Below are the code and all the weights of a small trained network. Each question names an input and a class and asks about switching units off, where a switched-off unit gives its printed mean instead of its output.

import numpy as np


def w(rows, s, z=0):
    codes = np.array(rows[::2]) - 128.0
    scale = np.full(codes.shape[1], s)
    scale[-1] = z or s
    return codes * scale


def norm(h):
    return h / np.sqrt((h * h).mean(-1, keepdims=True) + 1e-5)


def f(y):
    return y / 2 * (1 + np.tanh(0.7978845608 * (y + 0.044715 * y**3)))


def log_softmax(a):
    a = a - a.max(-1, keepdims=True)
    return a - np.log(np.exp(a).sum(-1, keepdims=True))


def net(x, mask):
    res = np.array(x, float).reshape(1, 6) / 4 @ E
    u = 0
    for l in range(2):
        y = f(norm(res) @ A[l][:, :-1].T + A[l][:, -1])
        res = res + np.where(mask[u : u + 13], y, B[l][:, -1]) @ B[l][:, :-1]
        u += 13
    return log_softmax(norm(res)[-1] @ U[:, :-1].T + U[:, -1])


A, B = {}, {}
E = w([
[128,105,111,172,79,46,143,201,109,179,100,81],'x0',
[21,118,200,91,152,121,111,144,118,146,180,105],'x1',
[150,115,142,44,93,122,110,183,66,164,117,83],'x2',
[117,177,66,89,159,175,79,141,163,160,63,254],'x3',
[167,76,152,177,90,128,79,94,110,139,151,184],'x4',
[87,167,117,164,67,195,217,151,155,72,165,118],'x5',
],0.009)
A[0] = w([
[161,179,122,102,154,120,151,159,136,119,144,143,156],'L0N1',
[186,75,91,193,124,115,189,112,161,141,178,193,41],'L0N2',
[214,162,47,122,58,146,172,144,133,103,120,125,60],'L0N3',
[144,131,91,157,116,210,128,67,195,142,122,182,99],'L0N4',
[62,98,151,145,235,97,149,61,212,94,214,117,46],'L0N5',
[133,81,80,223,121,146,149,99,111,101,152,162,29],'L0N6',
[112,142,63,78,147,112,80,124,115,239,72,159,18],'L0N7',
[12,137,168,68,161,192,153,132,210,99,163,113,93],'L0N8',
[48,199,140,64,124,184,160,182,151,169,167,183,59],'L0N9',
[208,71,130,144,141,113,113,189,153,182,99,176,75],'L0N10',
[107,104,132,102,177,181,90,54,135,95,166,139,117],'L0N11',
[93,101,161,150,158,104,82,119,109,106,196,41,114],'L0N12',
[169,105,191,75,156,159,61,1,105,110,131,214,2],'L0N13',
],0.0072,0.0056)
B[0] = w([
[134,125,107,142,93,168,133,163,85,189,137,147,163],'L0N1',
[110,129,136,125,73,115,127,160,170,77,140,127,179],'L0N2',
[185,101,61,155,149,180,149,107,143,109,128,28,195],'L0N3',
[139,96,188,99,75,2,101,118,51,101,120,106,237],'L0N4',
[162,171,109,149,174,132,183,74,204,255,81,122,217],'L0N5',
[114,109,154,180,88,152,128,151,173,132,96,180,168],'L0N6',
[158,184,136,85,153,126,99,194,255,141,68,113,217],'L0N7',
[32,238,45,197,162,193,162,151,15,72,159,116,253],'L0N8',
[113,134,34,164,104,110,66,209,46,98,170,142,207],'L0N9',
[49,183,151,90,146,162,156,120,183,83,136,121,206],'L0N10',
[173,168,142,135,171,89,115,85,119,135,183,120,212],'L0N11',
[99,111,245,75,121,143,151,96,129,186,113,98,229],'L0N12',
[237,100,165,70,171,146,101,108,89,81,197,229,229],'L0N13',
],0.0079,0.0045)
A[1] = w([
[123,161,142,178,133,163,233,208,153,141,65,97,141],'L1N1',
[139,111,158,252,57,135,112,98,187,71,98,159,2],'L1N2',
[87,54,190,47,167,102,130,138,68,136,99,75,119],'L1N3',
[126,106,167,120,85,72,116,114,74,205,138,123,163],'L1N4',
[102,166,102,111,169,168,153,139,90,122,91,130,51],'L1N5',
[57,186,87,85,165,121,78,200,132,74,111,141,122],'L1N6',
[136,132,103,104,168,84,77,183,214,235,64,157,37],'L1N7',
[123,126,98,110,128,145,183,67,115,157,124,84,124],'L1N8',
[113,85,158,145,147,177,88,79,143,156,173,254,130],'L1N9',
[96,70,159,106,81,130,135,102,62,81,182,99,59],'L1N10',
[107,67,84,169,35,121,155,113,163,90,98,193,39],'L1N11',
[50,176,141,156,210,149,164,62,190,105,134,121,1],'L1N12',
[150,194,92,121,151,174,141,128,169,68,131,217,165],'L1N13',
],0.0081,0.0036)
B[1] = w([
[183,106,126,74,119,165,29,60,109,128,183,181,242],'L1N1',
[119,194,122,176,92,92,76,154,221,86,168,173,208],'L1N2',
[76,110,142,147,36,107,151,139,143,110,174,92,216],'L1N3',
[111,126,132,54,118,9,167,162,119,112,133,102,202],'L1N4',
[85,94,160,206,70,118,161,131,150,89,139,148,163],'L1N5',
[107,68,98,169,100,131,136,189,118,81,56,155,241],'L1N6',
[115,55,165,143,187,136,85,175,197,154,2,185,250],'L1N7',
[160,119,104,129,99,135,120,91,132,214,72,115,164],'L1N8',
[192,134,54,46,185,145,129,101,72,97,160,140,221],'L1N9',
[82,123,135,130,119,78,113,147,146,154,39,154,180],'L1N10',
[175,170,204,226,78,143,179,105,219,104,178,147,180],'L1N11',
[98,198,165,191,174,134,174,83,120,231,119,165,177],'L1N12',
[67,42,181,73,115,81,136,187,116,102,166,58,253],'L1N13',
],0.0079,0.0055)
U = w([
[84,206,185,177,162,176,197,35,106,175,171,101,109],'0',
[171,156,151,198,54,107,115,118,213,59,178,159,198],'1',
[200,114,144,49,192,114,91,86,83,62,193,193,204],'2',
[137,73,126,93,149,122,74,208,184,118,9,156,131],'3',
[125,133,136,170,190,81,128,95,157,191,82,173,1],'4',
[216,105,45,134,68,190,139,115,129,119,110,59,98],'5',
[86,78,192,90,50,35,150,139,115,155,132,53,124],'6',
[39,164,48,164,116,187,144,199,44,63,147,149,174],'7',
],0.015,0.0027)

Each question gives the input, the list of numbers given to net, and the class t.
The units are the neurons (one row each of A and B). Each row of codes is followed by its name. A weight is (code - 128) times the scale printed after its matrix; where a second scale follows, it is the last column's (A, B and U).
mask holds one flag per neuron, layer by layer. A switched-off neuron (its flag False) gives its mean, the last column of its row in B, instead of its output. The means were averaged over made-up inputs and are rounded, as every weight is.
A unit's drop is (log p(t) with every unit on - log p(t) with that unit switched off) / (log p(t) with every unit on - log p(t) with every unit switched off).
The circuit of an input: a set's keep is (log p(t) with only the set's units on - log p(t) with every unit switched off) / (log p(t) with every unit on - log p(t) with every unit switched off). Starting from the 12 units with the biggest drops (on a tie, the unit counted first), units are removed one at a time, each time the one whose removal leaves the highest keep (on an exact tie, the one counted first), for as long as the keep stays at least 0.8.
units of the circuit, in order: the units of the circuit, biggest drop first
most important unit: the unit with the biggest drop
k most important neurons: the k neurons with the biggest drops, biggest first
drop when u is switched off: that unit's drop, to one decimal
input [-2,-4,-3,-4,-7,0], class 0: most important unit -> L1N12
input [8,-3,8,5,-3,8], class 5: 3 most important neurons -> L0N3; L0N8; L1N1
input [8,-5,5,-3,7,1], class 1: 4 most important neurons -> L0N4; L0N12; L1N13; L1N11
input [0,8,-1,-1,-4,0], class 0: 3 most important neurons -> L0N5; L0N12; L1N12
input [-8,2,-6,1,3,4], class 2: 3 most important neurons -> L0N13; L1N9; L0N4
input [0,-3,-1,-4,-6,6], class 5: 2 most important neurons -> L0N3; L1N1
input [7,6,-6,0,-3,-5], class 4: 3 most important neurons -> L0N5; L0N4; L1N7
input [-8,-8,-3,-3,-7,5], class 5: 3 most important neurons -> L0N3; L0N12; L0N10
input [7,7,-6,8,-8,-1], class 7: 2 most important neurons -> L0N8; L0N9
input [5,-6,7,-6,-8,1], class 5: 3 most important neurons -> L0N3; L0N4; L1N13
input [8,8,-4,2,1,1], class 7: 2 most important neurons -> L0N4; L0N8
input [0,7,1,-2,-1,7], class 7: 2 most important neurons -> L0N9; L0N8
input [7,-3,4,1,2,1], class 5: 2 most important neurons -> L0N3; L0N5
input [8,4,-7,6,5,1], class 1: most important unit -> L1N11
input [-4,4,-4,1,1,5], class 7: 2 most important neurons -> L0N8; L0N9
input [3,-2,5,-1,-6,6], class 5: units of the circuit, in order -> L0N3; L1N1
input [2,6,7,-2,-8,2], class 7: drop when L0N8 is switched off -> 0.6
input [4,-1,3,-1,0,-4], class 3: drop when L1N7 is switched off -> 1.9
input [-3,5,2,0,-8,-7], class 7: drop when L1N6 is switched off -> 0.2
input [8,8,5,3,2,7], class 7: units of the circuit, in order -> L0N9
